Here is a tiny trained network, its code and every weight. The questions are about switching its units off for an input and a target symbol, where a switched-off unit gives its printed mean instead of its output.

import numpy as np


def w(rows, s, z=0):
    codes = np.array(rows[::2]) - 128.0
    scale = np.full(codes.shape[1], s)
    scale[-1] = z or s
    return codes * scale


def f(y):
    return np.maximum(y, 0)


def softmax(a):
    e = np.exp(a - a.max(-1, keepdims=True))
    return e / e.sum(-1, keepdims=True)


def log_softmax(a):
    a = a - a.max(-1, keepdims=True)
    return a - np.log(np.exp(a).sum(-1, keepdims=True))


def net(x, mask):
    ids = ['αδηθμξφψ'.index(c) for c in x.split()]
    T = len(ids)
    res = E[ids] + P[:T]
    u = 0
    for l in range(2):
        r = res
        for j in range(2):
            rows = slice(2 * j, 2 * j + 2)
            q, k, v = (r @ M[l][rows].T for M in (Q, K, V))
            z = softmax(np.where(np.tri(T) > 0, q @ k.T / 2**0.5, -1e9)) @ v
            o = O[l][rows]
            res = res + np.where(mask[u + j], z, o[:, -1]) @ o[:, :-1]
        u += 2
        y = f(res @ A[l][:, :-1].T + A[l][:, -1])
        res = res + np.where(mask[u : u + 4], y, B[l][:, -1]) @ B[l][:, :-1]
        u += 4
    return log_softmax(res[-1] @ U[:, :-1].T + U[:, -1])


Q, K, V, O, A, B = {}, {}, {}, {}, {}, {}
E = w([
[253,131,90,127,143,76,72],'α',
[136,174,90,228,124,112,178],'δ',
[120,229,155,144,145,152,133],'η',
[90,181,139,71,117,153,112],'θ',
[108,112,105,102,173,164,138],'μ',
[151,142,146,159,201,164,160],'ξ',
[141,157,183,112,18,118,122],'φ',
[110,89,63,134,94,104,151],'ψ',
],0.024)
P = w([
[135,110,115,136,126,182,126],'0',
[134,138,146,64,179,113,158],'1',
[150,133,118,91,135,183,146],'2',
[86,108,183,121,190,73,108],'3',
[123,138,168,7,210,47,167],'4',
[108,91,148,131,136,158,102],'5',
[78,110,202,90,208,50,111],'6',
],0.015)
Q[0] = w([
[132,142,146,111,117,105,101],'0.h1',
[136,158,134,118,140,89,138],'0.h1',
[178,160,106,81,143,78,170],'0.h2',
[107,114,174,133,170,2,88],'0.h2',
],0.027)
K[0] = w([
[219,160,101,114,119,108,65],'0.h1',
[168,145,117,98,156,71,167],'0.h1',
[237,162,35,109,71,249,113],'0.h2',
[246,167,87,47,165,34,151],'0.h2',
],0.011)
V[0] = w([
[84,152,121,107,125,89,175],'0.h1',
[85,139,139,146,68,217,154],'0.h1',
[186,40,162,160,209,153,214],'0.h2',
[38,32,123,34,254,224,123],'0.h2',
],0.0093)
O[0] = w([
[91,112,148,224,120,172,175,143],'0.h1',
[111,149,161,119,162,84,191,67],'0.h1',
[140,98,167,141,58,250,212,134],'0.h2',
[198,203,70,78,111,116,197,2],'0.h2',
],0.012,0.0093)
A[0] = w([
[110,95,176,163,177,97,97,84],'0.n1',
[182,179,75,108,26,219,126,3],'0.n2',
[178,2,86,107,193,100,136,91],'0.n3',
[60,92,86,59,31,144,91,104],'0.n4',
],0.0058,0.005)
B[0] = w([
[111,86,190,29,158,201,210,254],'0.n1',
[134,20,203,116,229,22,104,183],'0.n2',
[158,187,2,185,18,199,188,176],'0.n3',
[6,154,206,194,211,17,135,195],'0.n4',
],0.0065,0.0083)
Q[1] = w([
[104,144,90,103,206,197,96],'1.h1',
[153,103,108,139,162,126,2],'1.h1',
[107,80,106,143,192,57,41],'1.h2',
[65,53,76,69,67,143,151],'1.h2',
],0.0099)
K[1] = w([
[236,109,126,133,116,191,49],'1.h1',
[146,132,154,69,1,91,51],'1.h1',
[204,183,225,110,112,151,48],'1.h2',
[178,118,128,164,135,120,96],'1.h2',
],0.0096)
V[1] = w([
[218,52,139,131,35,50,35],'1.h1',
[142,80,47,156,187,160,127],'1.h1',
[129,1,56,145,61,49,143],'1.h2',
[131,9,35,114,92,111,128],'1.h2',
],0.0069)
O[1] = w([
[140,113,156,69,129,132,144,202],'1.h1',
[108,193,175,107,68,198,51,202],'1.h1',
[88,83,71,118,176,119,155,254],'1.h2',
[95,114,3,107,110,155,126,104],'1.h2',
],0.012,0.00092)
A[1] = w([
[19,124,86,122,2,24,130,171],'1.n1',
[235,214,83,106,122,97,165,43],'1.n2',
[143,40,123,123,16,75,118,163],'1.n3',
[140,67,103,205,107,90,184,252],'1.n4',
],0.0091,0.0024)
B[1] = w([
[161,192,100,154,206,120,122,208],'1.n1',
[2,16,75,81,61,83,107,203],'1.n2',
[164,136,75,214,188,228,183,205],'1.n3',
[175,152,196,60,102,126,102,253],'1.n4',
],0.0065,0.011)
U = w([
[165,71,106,124,88,111,86,157],'α',
[47,69,140,205,47,143,134,117],'δ',
[206,211,158,114,125,94,94,210],'η',
[63,120,106,114,70,43,48,124],'θ',
[59,45,120,93,39,101,209,2],'μ',
[169,142,165,76,101,160,254,142],'ξ',
[152,40,141,124,177,54,128,69],'φ',
[93,206,78,144,176,124,185,177],'ψ',
],0.0048,0.005)

Each question gives the input, a string of symbols that net reads in full, and the target symbol t.
The units are the heads (2 rows each of Q, K, V and O) and the neurons (one row each of A and B). Each row of codes is followed by its name. A weight is (code - 128) times the scale printed after its matrix; where a second scale follows, it is the last column's (O, A, B and U).
mask holds one flag per unit, layer by layer, with each layer's heads first. A switched-off unit (its flag False) gives its mean, the last column of its rows in O or B, instead of its output. The means were averaged over made-up inputs and are rounded, as every weight is.
A unit's drop is (log p(t) with every unit on - log p(t) with that unit switched off) / (log p(t) with every unit on - log p(t) with every unit switched off).
The circuit of an input: a set's keep is (log p(t) with only the set's units on - log p(t) with every unit switched off) / (log p(t) with every unit on - log p(t) with every unit switched off). Starting from all 12 units, units are removed one at a time, each time the one whose removal leaves the highest keep (on an exact tie, the one counted first), for as long as the keep stays at least 0.8.
circuit, biggest first: the units of the circuit, biggest drop first
unit that matters most: the unit with the biggest drop
k most important neurons: the k neurons with the biggest drops, biggest first
which heads matter: for each layer, one digit per head in row order, 1 if its drop is at least 0.15 and else 0, layers parted by /
input ξ φ δ α μ, target μ: circuit, biggest first	1.h1; 1.h2; 0.h1
input ψ θ θ, target ψ: unit that matters most	0.h1
input θ δ ψ, target θ: which heads matter	01 / 00
input φ φ φ η, target φ: which heads matter	01 / 10
input θ ξ δ δ, target ξ: which heads matter	01 / 00
input δ δ φ ψ θ ψ φ, target θ: circuit, biggest first	1.n2; 0.h2
input ψ θ φ ψ η φ ψ, target η: circuit, biggest first	0.h2; 1.h2; 1.n2
input ξ η δ δ φ, target δ: circuit, biggest first	0.h2; 0.h1
input ψ μ φ φ θ, target φ: circuit, biggest first	0.h2; 1.h1
input δ μ δ δ, target μ: circuit, biggest first	1.n2; 0.h2
input φ ξ δ, target φ: circuit, biggest first	0.h2; 1.h1
input φ φ μ δ δ δ ψ, target δ: which heads matter	11 / 10
input ψ η ξ, target ψ: circuit, biggest first	1.h2; 0.h2
input ψ μ δ ξ, target μ: most important neuron	1.n2
input α μ α μ ψ δ α, target α: circuit, biggest first	0.h1; 1.h2; 0.n3
input θ φ δ φ α η, target η: which heads matter	10 / 11
input φ δ φ, target φ: which heads matter	01 / 10
input ξ δ η, target ξ: which heads matter	01 / 00
input φ θ δ φ α θ, target θ: which heads matter	11 / 10
input μ φ ξ η φ α ψ, target ψ: which heads matter	00 / 01
input δ δ ψ δ φ, target ψ: which heads matter	01 / 01
